Below are the code and all the weights of a small trained network. Each question names an input and a class and asks about switching units off, where a switched-off unit gives its printed mean instead of its output.

import numpy as np


def w(rows, s, z=0):
    codes = np.array(rows[::2]) - 128.0
    scale = np.full(codes.shape[1], s)
    scale[-1] = z or s
    return codes * scale


def f(y):
    return np.maximum(y, 0)


def log_softmax(a):
    a = a - a.max(-1, keepdims=True)
    return a - np.log(np.exp(a).sum(-1, keepdims=True))


def net(x, mask):
    res = np.array(x, float).reshape(1, 8) / 4 @ E
    y = f(res @ A[0][:, :-1].T + A[0][:, -1])
    res = res + np.where(mask, y, B[0][:, -1]) @ B[0][:, :-1]
    return log_softmax(res[-1] @ U[:, :-1].T + U[:, -1])


A, B = {}, {}
E = w([
[50,57,111,40,227,108,97],'x0',
[73,38,254,109,21,143,87],'x1',
[126,129,136,131,133,129,131],'x2',
[24,108,104,193,104,14,212],'x3',
[99,212,177,67,119,116,155],'x4',
[136,110,112,132,124,127,124],'x5',
[127,128,132,133,135,130,126],'x6',
[129,133,132,131,136,128,124],'x7',
],0.0056)
A[0] = w([
[195,175,146,207,24,137,171,31],'n1',
[46,142,132,157,122,48,181,53],'n2',
[104,120,113,139,102,68,193,61],'n3',
[195,135,121,79,140,159,40,46],'n4',
[93,141,135,147,109,38,171,78],'n5',
[93,74,102,38,177,120,141,75],'n6',
[94,79,185,175,41,149,105,174],'n7',
[107,223,220,51,132,100,155,138],'n8',
[156,16,106,192,114,115,93,222],'n9',
[73,169,140,84,86,81,193,255],'n10',
[69,94,136,78,202,131,112,53],'n11',
[208,154,128,62,159,167,90,44],'n12',
[194,234,28,154,237,105,203,78],'n13',
[200,130,87,197,57,169,117,176],'n14',
[80,59,190,75,85,100,110,130],'n15',
[97,74,140,79,209,150,124,82],'n16',
[66,51,240,125,36,147,91,26],'n17',
[159,171,135,204,64,180,179,39],'n18',
[3,128,100,157,117,86,151,118],'n19',
[198,67,97,180,150,127,55,145],'n20',
[143,177,151,163,30,140,134,167],'n21',
[175,137,153,83,136,208,99,41],'n22',
[175,168,196,13,115,204,42,161],'n23',
[86,114,126,84,177,119,117,55],'n24',
[153,151,131,87,128,209,97,18],'n25',
[60,101,89,65,158,140,112,40],'n26',
[57,62,107,188,106,59,198,66],'n27',
[74,56,233,88,11,160,94,75],'n28',
[34,10,120,39,220,141,95,100],'n29',
],0.0056,0.0051)
B[0] = w([
[201,152,221,73,101,25,50,169],'n1',
[145,55,110,204,26,184,67,168],'n2',
[127,26,133,171,64,130,52,153],'n3',
[148,44,121,200,62,159,107,161],'n4',
[137,76,122,187,65,178,96,165],'n5',
[173,185,177,131,53,58,110,163],'n6',
[76,180,79,83,173,144,155,222],'n7',
[144,123,146,129,180,220,209,193],'n8',
[174,147,117,76,196,165,251,224],'n9',
[136,88,185,105,194,215,193,254],'n10',
[186,168,173,94,81,67,95,154],'n11',
[99,51,99,213,45,182,62,162],'n12',
[21,207,36,96,93,132,65,231],'n13',
[153,149,190,72,173,76,135,204],'n14',
[98,156,73,139,164,163,129,198],'n15',
[193,177,157,113,79,74,152,164],'n16',
[61,205,19,118,95,86,72,195],'n17',
[239,178,199,92,72,13,67,155],'n18',
[179,63,150,184,57,157,144,188],'n19',
[127,89,146,131,148,195,170,182],'n20',
[149,124,190,99,154,105,137,201],'n21',
[119,49,103,202,53,165,69,156],'n22',
[122,69,133,201,101,169,171,242],'n23',
[207,97,205,65,110,42,118,141],'n24',
[179,33,103,253,40,175,88,143],'n25',
[178,154,190,111,89,52,58,144],'n26',
[168,88,117,189,49,189,124,181],'n27',
[44,184,39,95,151,112,44,220],'n28',
[198,177,193,83,81,67,138,212],'n29',
],0.007,0.0058)
U = w([
[147,43,123,208,43,151,82,28],'0',
[193,161,206,86,99,12,70,21],'1',
[136,127,134,114,160,148,170,253],'2',
[63,190,33,118,123,110,65,32],'3',
[146,109,143,119,185,165,175,199],'4',
[136,109,150,129,165,141,155,222],'5',
],0.011,0.0064)

Each question gives the input, the list of numbers given to net, and the class t.
The units are the neurons (one row each of A and B). Each row of codes is followed by its name. A weight is (code - 128) times the scale printed after its matrix; where a second scale follows, it is the last column's (A, B and U).
mask holds one flag per neuron, in row order. A switched-off neuron (its flag False) gives its mean, the last column of its row in B, instead of its output. The means were averaged over made-up inputs and are rounded, as every weight is.
A unit's drop is (log p(t) with every unit on - log p(t) with that unit switched off) / (log p(t) with every unit on - log p(t) with every unit switched off).
The circuit of an input: a set's keep is (log p(t) with only the set's units on - log p(t) with every unit switched off) / (log p(t) with every unit on - log p(t) with every unit switched off). Starting from the 12 units with the biggest drops (on a tie, the unit counted first), units are removed one at a time, each time the one whose removal leaves the highest keep (on an exact tie, the one counted first), for as long as the keep stays at least 0.8.
circuit, biggest first: the units of the circuit, biggest drop first
k most important neurons: the k neurons with the biggest drops, biggest first
drop of u: that unit's drop, to one decimal
input [-2,7,-3,6,3,2,5,-4], class 3: circuit, biggest first	(n28)
input [-1,6,6,-1,3,1,-2,6], class 3: circuit, biggest first	(n28; n17)
input [2,-7,8,-7,-6,0,-1,5], class 0: circuit, biggest first	(n12; n4)
input [3,8,5,-7,-3,-2,-8,1], class 3: circuit, biggest first	(n28; n17)
input [7,3,-7,-3,5,-2,6,-8], class 1: circuit, biggest first	(n29; n6)
input [-3,6,-1,-4,2,4,-4,-2], class 3: 2 most important neurons	(n28; n17)
input [-7,8,-8,-4,-7,-4,-6,-2], class 3: 3 most important neurons	(n28; n17; n7)
input [-6,5,-5,-5,-2,-3,4,6], class 1: circuit, biggest first	(n1; n14)
input [-7,1,0,2,-5,0,-4,3], class 1: 2 most important neurons	(n1; n18)
input [8,5,5,8,3,4,-8,-8], class 0: 4 most important neurons	(n2; n27; n19; n5)
input [7,8,2,0,6,2,0,-7], class 3: 3 most important neurons	(n28; n17; n15)
input [-6,-8,-3,0,-3,-3,6,-4], class 3: 2 most important neurons	(n13; n29)
input [-4,-6,8,-5,-4,4,2,-6], class 3: 4 most important neurons	(n13; n10; n8; n19)
input [0,8,4,-8,7,-7,1,5], class 0: circuit, biggest first	(n23)
input [-7,-1,-2,-7,2,-7,-4,-6], class 0: 2 most important neurons	(n23; n12)
input [-1,-8,7,-8,1,7,7,-3], class 0: 2 most important neurons	(n12; n4)
input [-7,-1,2,-2,7,-2,-7,-7], class 1: 3 most important neurons	(n1; n18; n9)
input [-8,-2,-1,-2,5,-4,-2,8], class 1: 2 most important neurons	(n1; n18)
input [4,7,6,-6,6,-1,3,4], class 3: 3 most important neurons	(n28; n17; n15)
input [-5,-8,-3,-4,5,6,5,7], class 3: circuit, biggest first	(n13)
input [8,-6,1,-1,-2,4,3,5], class 1: drop of n29	0.1
input [5,7,5,-7,4,-6,-3,-3], class 0: drop of n23	1.2
input [-1,3,1,0,-8,2,-6,-2], class 4: drop of n9	0.2
